Here is a tiny trained network, its code and every weight. The questions are about switching its units off for an input and a target symbol, where a switched-off unit gives its printed mean instead of its output.

import numpy as np


def w(rows, s, z=0):
    codes = np.array(rows[::2]) - 128.0
    scale = np.full(codes.shape[1], s)
    scale[-1] = z or s
    return codes * scale


def norm(h):
    return h / np.sqrt((h * h).mean(-1, keepdims=True) + 1e-5)


def f(y):
    return np.maximum(y, 0)


def softmax(a):
    e = np.exp(a - a.max(-1, keepdims=True))
    return e / e.sum(-1, keepdims=True)


def log_softmax(a):
    a = a - a.max(-1, keepdims=True)
    return a - np.log(np.exp(a).sum(-1, keepdims=True))


def net(x, mask):
    ids = ['ΔΞΠΨΩαβγεζηθμστφ'.index(c) for c in x.split()]
    T = len(ids)
    res = E[ids] + P[:T]
    u = 0
    for l in range(2):
        r = norm(res)
        for j in range(3):
            rows = slice(2 * j, 2 * j + 2)
            q, k, v = (r @ M[l][rows].T for M in (Q, K, V))
            z = softmax(np.where(np.tri(T) > 0, q @ k.T / 2**0.5, -1e9)) @ v
            o = O[l][rows]
            res = res + np.where(mask[u + j], z, o[:, -1]) @ o[:, :-1]
        u += 3
        y = f(norm(res) @ A[l][:, :-1].T + A[l][:, -1])
        res = res + np.where(mask[u : u + 16], y, B[l][:, -1]) @ B[l][:, :-1]
        u += 16
    return log_softmax(norm(res)[-1] @ U[:, :-1].T + U[:, -1])


Q, K, V, O, A, B = {}, {}, {}, {}, {}, {}
E = w([
[116,153,72],'Δ',
[130,148,114],'Ξ',
[129,145,135],'Π',
[150,146,177],'Ψ',
[160,127,189],'Ω',
[161,131,190],'α',
[49,141,26],'β',
[45,135,17],'γ',
[170,69,214],'ε',
[167,125,197],'ζ',
[191,66,250],'η',
[194,75,248],'θ',
[47,134,16],'μ',
[47,133,15],'σ',
[103,58,142],'τ',
[109,53,148],'φ',
],0.014)
P = w([
[150,152,183],'0',
[136,81,66],'1',
[215,46,116],'2',
[33,119,155],'3',
[124,94,72],'4',
[241,62,90],'5',
[40,109,136],'6',
[122,98,80],'7',
[253,73,94],'8',
[33,124,136],'9',
[120,101,78],'10',
],0.018)
Q[0] = w([
[164,138,117],'L0H0',
[117,185,245],'L0H0',
[230,78,207],'L0H1',
[246,55,126],'L0H1',
[90,62,119],'L0H2',
[197,172,113],'L0H2',
],0.011)
K[0] = w([
[96,131,159],'L0H0',
[145,244,247],'L0H0',
[104,26,76],'L0H1',
[73,64,150],'L0H1',
[134,175,149],'L0H2',
[44,27,168],'L0H2',
],0.014)
V[0] = w([
[186,189,95],'L0H0',
[165,69,2],'L0H0',
[53,19,148],'L0H1',
[69,55,194],'L0H1',
[139,244,160],'L0H2',
[77,156,60],'L0H2',
],0.0074)
O[0] = w([
[121,170,108,121],'L0H0',
[171,134,154,254],'L0H0',
[91,2,157,134],'L0H1',
[115,103,140,140],'L0H1',
[41,131,138,123],'L0H2',
[128,143,117,117],'L0H2',
],0.0077,0.0068)
A[0] = w([
[44,98,131,154],'L0N0',
[91,139,103,53],'L0N1',
[188,168,56,30],'L0N2',
[65,85,32,167],'L0N3',
[105,118,197,136],'L0N4',
[42,79,178,142],'L0N5',
[130,86,80,52],'L0N6',
[53,70,217,101],'L0N7',
[127,84,84,66],'L0N8',
[38,152,199,136],'L0N9',
[67,103,163,103],'L0N10',
[169,112,118,83],'L0N11',
[70,108,148,97],'L0N12',
[113,249,131,2],'L0N13',
[123,179,78,140],'L0N14',
[113,90,182,244],'L0N15',
],0.013,0.0051)
B[0] = w([
[197,170,141,204],'L0N0',
[138,195,109,147],'L0N1',
[175,152,119,173],'L0N2',
[220,133,196,254],'L0N3',
[156,138,78,162],'L0N4',
[163,179,131,207],'L0N5',
[151,100,159,164],'L0N6',
[104,220,108,198],'L0N7',
[171,57,174,167],'L0N8',
[121,254,185,205],'L0N9',
[157,188,28,170],'L0N10',
[144,148,70,162],'L0N11',
[154,208,108,164],'L0N12',
[98,80,179,163],'L0N13',
[138,68,166,187],'L0N14',
[116,132,27,220],'L0N15',
],0.0076,0.0075)
Q[1] = w([
[66,158,94],'L1H0',
[181,174,11],'L1H0',
[47,99,107],'L1H1',
[165,149,112],'L1H1',
[177,82,127],'L1H2',
[218,179,53],'L1H2',
],0.012)
K[1] = w([
[192,75,149],'L1H0',
[126,124,251],'L1H0',
[102,69,103],'L1H1',
[154,201,78],'L1H1',
[68,161,178],'L1H2',
[70,126,111],'L1H2',
],0.016)
V[1] = w([
[123,91,216],'L1H0',
[213,97,185],'L1H0',
[201,73,39],'L1H1',
[197,107,118],'L1H1',
[76,154,67],'L1H2',
[244,110,17],'L1H2',
],0.011)
O[1] = w([
[239,115,97,81],'L1H0',
[236,57,237,149],'L1H0',
[122,64,67,4],'L1H1',
[78,102,41,137],'L1H1',
[3,131,156,127],'L1H2',
[173,106,228,128],'L1H2',
],0.0069,0.0035)
A[1] = w([
[134,184,158,131],'L1N0',
[151,170,210,202],'L1N1',
[133,87,155,158],'L1N2',
[180,180,102,3],'L1N3',
[187,145,41,84],'L1N4',
[159,154,108,178],'L1N5',
[154,130,76,138],'L1N6',
[57,170,104,105],'L1N7',
[104,252,74,134],'L1N8',
[163,154,163,30],'L1N9',
[60,158,174,122],'L1N10',
[161,213,122,149],'L1N11',
[55,212,106,80],'L1N12',
[65,190,152,37],'L1N13',
[84,137,95,32],'L1N14',
[79,117,143,35],'L1N15',
],0.016,0.0048)
B[1] = w([
[110,151,90,200],'L1N0',
[98,129,106,238],'L1N1',
[142,131,88,162],'L1N2',
[78,117,155,187],'L1N3',
[118,131,177,251],'L1N4',
[84,146,150,221],'L1N5',
[131,141,154,206],'L1N6',
[52,163,146,149],'L1N7',
[200,142,90,252],'L1N8',
[107,121,125,164],'L1N9',
[192,130,143,155],'L1N10',
[116,99,89,254],'L1N11',
[3,136,29,177],'L1N12',
[170,118,119,159],'L1N13',
[142,152,121,131],'L1N14',
[118,100,84,128],'L1N15',
],0.017,0.0086)
U = w([
[108,127,25,255],'Δ',
[238,206,120,19],'Ξ',
[156,169,162,64],'Π',
[112,149,185,120],'Ψ',
[88,85,167,169],'Ω',
[85,88,182,207],'α',
[148,108,197,132],'β',
[168,102,162,109],'γ',
[153,72,110,109],'ε',
[106,88,162,144],'ζ',
[151,82,127,86],'η',
[148,83,129,105],'θ',
[172,95,151,115],'μ',
[172,100,142,72],'σ',
[142,4,58,167],'τ',
[130,18,70,159],'φ',
],0.013,0.0043)

Each question gives the input, a string of symbols that net reads in full, and the target symbol t.
The units are the heads (2 rows each of Q, K, V and O) and the neurons (one row each of A and B). Each row of codes is followed by its name. A weight is (code - 128) times the scale printed after its matrix; where a second scale follows, it is the last column's (O, A, B and U).
mask holds one flag per unit, layer by layer, with each layer's heads first. A switched-off unit (its flag False) gives its mean, the last column of its rows in O or B, instead of its output. The means were averaged over made-up inputs and are rounded, as every weight is.
A unit's drop is (log p(t) with every unit on - log p(t) with that unit switched off) / (log p(t) with every unit on - log p(t) with every unit switched off).
most important unit: the unit with the biggest drop
k most important neurons: the k neurons with the biggest drops, biggest first
top k neurons in layer l: the k neurons of layer l with the biggest drops, biggest first
heads that matter: for each layer, one digit per head in row order, 1 if its drop is at least 0.15 and else 0, layers parted by /
input Δ τ Δ Ψ, target Δ: most important unit	L0H2
input Δ Ξ Ξ τ Δ β, target τ: top 2 neurons in layer 0	[L0N9; L0N0]
input τ Δ Ξ Ξ Δ ε Ξ ζ, target τ: top 2 neurons in layer 0	[L0N10; L0N0]
input Δ Δ Ξ φ Ω Δ τ Ξ σ, target τ: heads that matter	010 / 011
input Ψ Δ θ τ ε Δ α μ τ, target τ: heads that matter	010 / 000
input τ Δ Δ α Δ, target τ: top 3 neurons in layer 1	[L1N4; L1N8; L1N2]
input Δ Ω α Δ τ ε Ω η, target Δ: 2 most important neurons	[L0N3; L0N7]
input τ Δ β, target τ: heads that matter	010 / 100
input Δ φ τ μ Δ Δ Π ε, target Δ: heads that matter	111 / 101
input τ Δ Δ Δ μ, target τ: heads that matter	010 / 101
input Ξ γ Δ Ξ α Δ μ τ Π Ξ γ, target Ξ: 3 most important neurons	[L1N8; L0N3; L1N12]
input Ξ τ Π, target τ: 3 most important neurons	[L0N3; L0N0; L0N5]
input Ξ β Π Ψ ε ζ τ φ, target Ξ: heads that matter	111 / 001
input τ Ξ Δ Ω, target Δ: heads that matter	000 / 000
input Ξ Ξ Ξ τ μ φ Δ Δ Ξ ε, target Δ: heads that matter	000 / 000
input τ Ξ α τ α τ τ Ω, target τ: heads that matter	001 / 000
input Ξ Ψ Ξ φ Ξ τ Δ Δ, target Ξ: most important unit	L0H1
input τ Ξ β σ γ, target τ: top 3 neurons in layer 0	[L0N15; L0N10; L0N7]
input σ Ξ Δ ζ, target Δ: 2 most important neurons	[L1N12; L1N11]
input τ Ξ α Ξ α η Δ Ξ, target τ: 2 most important neurons	[L0N10; L1N4]
input Δ τ ε Ω ε Ξ τ μ μ, target τ: top 2 neurons in layer 1	[L1N8; L1N10]
input Ξ α Δ σ Ξ, target Ξ: most important unit	L0H1
input τ τ Ξ, target τ: heads that matter	010 / 000
input Ξ Π α α φ τ ε φ Δ ε Ξ, target Ξ: 2 most important neurons	[L0N3; L1N8]
input Ξ φ β γ Ξ η η Δ Δ ζ τ, target Ξ: 3 most important neurons	[L0N3; L0N7; L1N8]
input τ φ Δ Π α Δ Δ τ ζ Ξ ε, target τ: heads that matter	001 / 000
input τ τ Ξ τ γ Ω, target τ: most important unit	L0H1
input μ Ξ γ Δ α η Δ, target Ξ: 3 most important neurons	[L1N12; L0N3; L0N0]
input τ η α Ξ Ξ β Δ α Δ β ζ, target τ: top 2 neurons in layer 0	[L0N0; L0N10]
input Δ Δ η Ψ τ Ξ Δ Δ τ, target τ: 2 most important neurons	[L0N3; L1N8]
